Here is a tiny trained network, its code and every weight. The questions are about switching its units off for an input and a class, where a switched-off unit gives its printed mean instead of its output.

import numpy as np


def w(rows, s, z=0):
    codes = np.array(rows[::2]) - 128.0
    scale = np.full(codes.shape[1], s)
    scale[-1] = z or s
    return codes * scale


def f(y):
    return np.maximum(y, 0)


def log_softmax(a):
    a = a - a.max(-1, keepdims=True)
    return a - np.log(np.exp(a).sum(-1, keepdims=True))


def net(x, mask):
    res = np.array(x, float).reshape(1, 6) / 4 @ E
    y = f(res @ A[0][:, :-1].T + A[0][:, -1])
    res = res + np.where(mask, y, B[0][:, -1]) @ B[0][:, :-1]
    return log_softmax(res[-1] @ U[:, :-1].T + U[:, -1])


A, B = {}, {}
E = w([
[188,155,193,193,116,118,137,107],'x0',
[161,135,102,83,197,79,198,99],'x1',
[91,176,106,145,131,163,47,137],'x2',
[169,136,166,152,102,141,95,191],'x3',
[127,132,61,113,68,60,92,95],'x4',
[153,255,81,138,122,132,151,132],'x5',
],0.015)
A[0] = w([
[163,147,222,220,137,212,108,128,113],'neuron 0',
[37,168,38,75,226,137,134,55,46],'neuron 1',
[162,222,187,164,175,198,119,225,66],'neuron 2',
[149,154,116,143,111,110,142,153,57],'neuron 3',
[179,233,136,142,156,231,125,185,76],'neuron 4',
[185,19,232,140,143,134,172,81,67],'neuron 5',
[101,146,98,42,205,147,151,63,99],'neuron 6',
[187,232,88,152,67,29,130,91,27],'neuron 7',
[198,203,91,174,67,27,108,87,55],'neuron 8',
[166,149,91,187,163,182,137,163,51],'neuron 9',
[159,240,151,143,170,172,105,142,61],'neuron 10',
[137,123,135,114,123,114,116,145,58],'neuron 11',
[116,115,122,139,88,91,87,150,60],'neuron 12',
[128,126,127,126,149,132,117,103,58],'neuron 13',
[130,103,105,163,123,126,126,128,32],'neuron 14',
[166,33,121,42,209,46,226,122,61],'neuron 15',
[103,164,150,152,137,152,124,155,17],'neuron 16',
[94,54,148,134,80,140,66,170,83],'neuron 17',
[150,168,103,113,105,93,131,122,37],'neuron 18',
[129,81,105,134,87,190,60,156,3],'neuron 19',
[58,68,86,151,42,139,1,197,81],'neuron 20',
[140,239,73,116,116,33,119,69,129],'neuron 21',
],0.0087,0.0069)
B[0] = w([
[59,167,193,230,93,143,146,158,240],'neuron 0',
[62,114,20,174,189,125,74,76,211],'neuron 1',
[150,228,172,144,216,100,132,126,235],'neuron 2',
[137,151,125,114,99,132,134,112,145],'neuron 3',
[116,241,156,100,174,117,134,170,224],'neuron 4',
[132,43,193,217,122,119,154,119,215],'neuron 5',
[89,120,77,102,164,84,126,83,196],'neuron 6',
[165,141,77,123,33,71,123,191,222],'neuron 7',
[201,134,89,124,11,108,142,188,215],'neuron 8',
[142,173,125,127,144,141,134,110,160],'neuron 9',
[143,192,122,119,153,117,104,176,201],'neuron 10',
[112,133,127,129,119,153,148,112,129],'neuron 11',
[130,118,120,90,108,152,97,131,154],'neuron 12',
[131,130,112,136,135,136,128,128,129],'neuron 13',
[125,127,139,117,131,116,116,132,129],'neuron 14',
[197,54,163,47,217,27,217,122,250],'neuron 15',
[149,135,165,116,144,89,117,127,147],'neuron 16',
[122,100,191,97,108,191,128,103,203],'neuron 17',
[140,92,105,159,103,127,113,146,155],'neuron 18',
[180,129,166,89,117,156,86,77,172],'neuron 19',
[143,106,197,2,111,230,23,86,250],'neuron 20',
[137,105,39,130,38,80,94,174,241],'neuron 21',
],0.0078,0.014)
U = w([
[123,237,161,156,152,141,124,154,220],'0',
[155,153,79,126,46,112,115,151,153],'1',
[49,121,48,127,161,122,113,100,152],'2',
[113,101,174,78,103,196,75,118,208],'3',
[162,62,149,107,175,85,190,121,98],'4',
[51,135,82,104,72,214,255,134,103],'5',
[118,89,205,246,111,154,134,133,2],'6',
],0.012,0.0027)

Each question gives the input, the list of numbers given to net, and the class t.
The units are the neurons (one row each of A and B). Each row of codes is followed by its name. A weight is (code - 128) times the scale printed after its matrix; where a second scale follows, it is the last column's (A, B and U).
mask holds one flag per neuron, in row order. A switched-off neuron (its flag False) gives its mean, the last column of its row in B, instead of its output. The means were averaged over made-up inputs and are rounded, as every weight is.
A unit's drop is (log p(t) with every unit on - log p(t) with that unit switched off) / (log p(t) with every unit on - log p(t) with every unit switched off).
The circuit of an input: a set's keep is (log p(t) with only the set's units on - log p(t) with every unit switched off) / (log p(t) with every unit on - log p(t) with every unit switched off). Starting from the 12 units with the biggest drops (on a tie, the unit counted first), units are removed one at a time, each time the one whose removal leaves the highest keep (on an exact tie, the one counted first), for as long as the keep stays at least 0.8.
units of the circuit, in order: the units of the circuit, biggest drop first
k most important neurons: the k neurons with the biggest drops, biggest first
drop of u: that unit's drop, to one decimal
input [-4,2,3,0,6,-1], class 2: units of the circuit, in order	[neuron 1]
input [-8,2,-6,-2,-2,6], class 2: 3 most important neurons	[neuron 1; neuron 6; neuron 5]
input [3,0,-4,8,2,8], class 1: 3 most important neurons	[neuron 8; neuron 7; neuron 21]
input [1,-4,7,6,4,3], class 3: 2 most important neurons	[neuron 20; neuron 19]
input [2,-4,5,-3,1,5], class 1: 3 most important neurons	[neuron 21; neuron 8; neuron 7]
input [6,1,-3,-3,-8,-6], class 6: 2 most important neurons	[neuron 5; neuron 0]
input [3,3,1,4,2,-3], class 6: 2 most important neurons	[neuron 15; neuron 20]
input [-8,-7,-5,-6,3,8], class 2: 2 most important neurons	[neuron 1; neuron 6]
input [-4,-6,-4,0,-5,2], class 0: 2 most important neurons	[neuron 5; neuron 20]
input [-7,7,2,6,7,-5], class 4: drop of neuron 15	2.5
input [-2,5,3,2,0,8], class 1: drop of neuron 21	0.5
input [-7,-7,-1,8,-1,3], class 3: drop of neuron 20	1.3
